Here is a tiny trained network, its code and every weight. The questions are about switching its units off for an input and a target symbol, where a switched-off unit gives its printed mean instead of its output.

import numpy as np


def w(rows, s, z=0):
    codes = np.array(rows[::2]) - 128.0
    scale = np.full(codes.shape[1], s)
    scale[-1] = z or s
    return codes * scale


def f(y):
    return np.maximum(y, 0)


def softmax(a):
    e = np.exp(a - a.max(-1, keepdims=True))
    return e / e.sum(-1, keepdims=True)


def log_softmax(a):
    a = a - a.max(-1, keepdims=True)
    return a - np.log(np.exp(a).sum(-1, keepdims=True))


def net(x, mask):
    ids = ['ΓΘΛΞΦαβδεζημπστψ'.index(c) for c in x.split()]
    T = len(ids)
    res = E[ids] + P[:T]
    u = 0
    for l in range(2):
        r = res
        for j in range(2):
            rows = slice(4 * j, 4 * j + 4)
            q, k, v = (r @ M[l][rows].T for M in (Q, K, V))
            z = softmax(np.where(np.tri(T) > 0, q @ k.T / 4**0.5, -1e9)) @ v
            o = O[l][rows]
            res = res + np.where(mask[u + j], z, o[:, -1]) @ o[:, :-1]
        u += 2
        y = f(res @ A[l][:, :-1].T + A[l][:, -1])
        res = res + np.where(mask[u : u + 4], y, B[l][:, -1]) @ B[l][:, :-1]
        u += 4
    return log_softmax(res[-1] @ U[:, :-1].T + U[:, -1])


Q, K, V, O, A, B = {}, {}, {}, {}, {}, {}
E = w([
[119,144,6],'Γ',
[243,181,218],'Θ',
[140,138,132],'Λ',
[149,84,54],'Ξ',
[118,114,135],'Φ',
[142,158,131],'α',
[126,84,205],'β',
[127,120,138],'δ',
[100,86,155],'ε',
[152,170,95],'ζ',
[170,195,115],'η',
[62,136,157],'μ',
[149,113,133],'π',
[177,219,126],'σ',
[89,66,133],'τ',
[123,157,124],'ψ',
],0.02)
P = w([
[164,153,133],'0',
[130,141,155],'1',
[145,120,153],'2',
[168,104,145],'3',
[192,105,144],'4',
[209,88,130],'5',
[236,69,143],'6',
[239,63,126],'7',
[244,54,148],'8',
[254,44,140],'9',
[183,94,170],'10',
[160,89,189],'11',
],0.0051)
Q[0] = w([
[189,182,186],'L0H0',
[67,248,71],'L0H0',
[87,116,110],'L0H0',
[196,171,105],'L0H0',
[151,118,127],'L0H1',
[127,97,45],'L0H1',
[132,140,125],'L0H1',
[169,204,132],'L0H1',
],0.012)
K[0] = w([
[237,202,87],'L0H0',
[119,191,164],'L0H0',
[6,110,234],'L0H0',
[245,121,208],'L0H0',
[141,148,158],'L0H1',
[128,130,1],'L0H1',
[197,97,142],'L0H1',
[160,229,131],'L0H1',
],0.0097)
V[0] = w([
[164,133,8],'L0H0',
[223,53,122],'L0H0',
[159,193,71],'L0H0',
[77,104,162],'L0H0',
[152,154,172],'L0H1',
[163,197,188],'L0H1',
[165,102,177],'L0H1',
[116,101,188],'L0H1',
],0.011)
O[0] = w([
[69,170,1,59],'L0H0',
[114,106,141,237],'L0H0',
[175,59,195,101],'L0H0',
[132,74,128,107],'L0H0',
[143,142,9,208],'L0H1',
[73,103,149,223],'L0H1',
[174,91,141,253],'L0H1',
[184,146,122,221],'L0H1',
],0.0077,0.0053)
A[0] = w([
[46,112,175,80],'L0N0',
[10,185,146,3],'L0N1',
[45,105,145,165],'L0N2',
[80,144,204,177],'L0N3',
],0.011,0.0042)
B[0] = w([
[152,144,58,152],'L0N0',
[109,32,241,131],'L0N1',
[255,100,112,171],'L0N2',
[137,113,109,253],'L0N3',
],0.0076,0.0032)
Q[1] = w([
[96,44,163],'L1H0',
[115,75,1],'L1H0',
[164,145,96],'L1H0',
[93,143,76],'L1H0',
[110,214,121],'L1H1',
[2,209,138],'L1H1',
[121,151,126],'L1H1',
[120,205,86],'L1H1',
],0.0094)
K[1] = w([
[220,62,142],'L1H0',
[101,46,71],'L1H0',
[4,162,62],'L1H0',
[112,189,180],'L1H0',
[76,136,163],'L1H1',
[2,162,138],'L1H1',
[84,129,130],'L1H1',
[84,90,183],'L1H1',
],0.0093)
V[1] = w([
[134,195,201],'L1H0',
[69,131,179],'L1H0',
[148,24,140],'L1H0',
[33,14,199],'L1H0',
[76,120,86],'L1H1',
[2,153,100],'L1H1',
[111,217,134],'L1H1',
[66,162,41],'L1H1',
],0.0078)
O[1] = w([
[193,158,2,142],'L1H0',
[160,134,210,114],'L1H0',
[14,146,109,183],'L1H0',
[93,123,180,142],'L1H0',
[90,27,116,65],'L1H1',
[114,10,194,5],'L1H1',
[200,92,129,92],'L1H1',
[190,65,52,19],'L1H1',
],0.006,0.013)
A[1] = w([
[165,226,77,251],'L1N0',
[185,126,238,184],'L1N1',
[2,83,85,244],'L1N2',
[94,132,13,2],'L1N3',
],0.009,0.0042)
B[1] = w([
[147,2,170,252],'L1N0',
[2,144,55,180],'L1N1',
[233,224,138,149],'L1N2',
[130,89,103,132],'L1N3',
],0.0098,0.015)
U = w([
[155,154,74,252],'Γ',
[114,137,254,198],'Θ',
[109,97,167,114],'Λ',
[145,145,84,202],'Ξ',
[106,124,120,70],'Φ',
[125,145,124,241],'α',
[18,113,77,89],'β',
[99,99,100,29],'δ',
[116,157,102,81],'ε',
[80,53,40,118],'ζ',
[128,55,111,42],'η',
[92,93,84,69],'μ',
[93,74,71,187],'π',
[200,123,141,3],'σ',
[189,250,118,129],'τ',
[102,78,89,152],'ψ',
],0.011,0.0049)

Each question gives the input, a string of symbols that net reads in full, and the target symbol t.
The units are the heads (4 rows each of Q, K, V and O) and the neurons (one row each of A and B). Each row of codes is followed by its name. A weight is (code - 128) times the scale printed after its matrix; where a second scale follows, it is the last column's (O, A, B and U).
mask holds one flag per unit, layer by layer, with each layer's heads first. A switched-off unit (its flag False) gives its mean, the last column of its rows in O or B, instead of its output. The means were averaged over made-up inputs and are rounded, as every weight is.
A unit's drop is (log p(t) with every unit on - log p(t) with that unit switched off) / (log p(t) with every unit on - log p(t) with every unit switched off).
The circuit of an input: a set's keep is (log p(t) with only the set's units on - log p(t) with every unit switched off) / (log p(t) with every unit on - log p(t) with every unit switched off). Starting from all 12 units, units are removed one at a time, each time the one whose removal leaves the highest keep (on an exact tie, the one counted first), for as long as the keep stays at least 0.8.
circuit, biggest first: the units of the circuit, biggest drop first
top k neurons: the k neurons with the biggest drops, biggest first
k most important neurons of layer l: the k neurons of layer l with the biggest drops, biggest first
heads that matter: for each layer, one digit per head in row order, 1 if its drop is at least 0.15 and else 0, layers parted by /
drop when u is switched off: that unit's drop, to one decimal
input σ η β τ β β Θ β α Θ ψ τ, target Θ: heads that matter : 10 / 01
input β Θ η ψ β ζ Θ ε, target Θ: circuit, biggest first : L1H1, L0H0, L1N0
input β β δ, target Θ: circuit, biggest first : L0H0, L1H0
input μ η σ σ τ β β τ β τ, target τ: heads that matter : 00 / 10
input β β ε ψ, target Θ: circuit, biggest first : L0H0, L1H1, L1H0
input β β Γ, target Θ: heads that matter : 11 / 00
input Θ Θ β Φ η ζ, target Θ: top 2 neurons : L1N0, L1N1
input ζ β σ ψ η β Θ τ β β β ζ, target Θ: heads that matter : 10 / 00
input β Ξ Θ β η α, target Θ: circuit, biggest first : L0H0, L1N0
input β ψ β, target β: circuit, biggest first : L1N1, L1N0, L1H0
input β β τ Φ, target Θ: top 2 neurons : L1N1, L0N3
input α Θ β β μ ε, target Θ: circuit, biggest first : L1H1, L0H0
input β τ β σ Θ δ, target Θ: circuit, biggest first : L1H1, L0H0, L1N0
input σ β ε β β β β β α ψ, target Θ: 2 most important neurons of layer 1 : L1N1, L1N0
input τ τ σ β Θ β σ, target Θ: most important neuron of layer 1 : L1N0
input σ δ Θ α Φ τ τ, target Θ: top 2 neurons : L1N1, L0N2
input τ β β, target β: drop when L0H1 is switched off : 0.3
input η τ β Γ η Θ β τ Λ, target Θ: drop when L1N0 is switched off : 0.3
input ψ η σ τ β Θ β β ε τ σ, target Θ: drop when L1N0 is switched off : 0.5
input σ τ β α β τ Θ α, target Θ: drop when L1H1 is switched off : 0.5
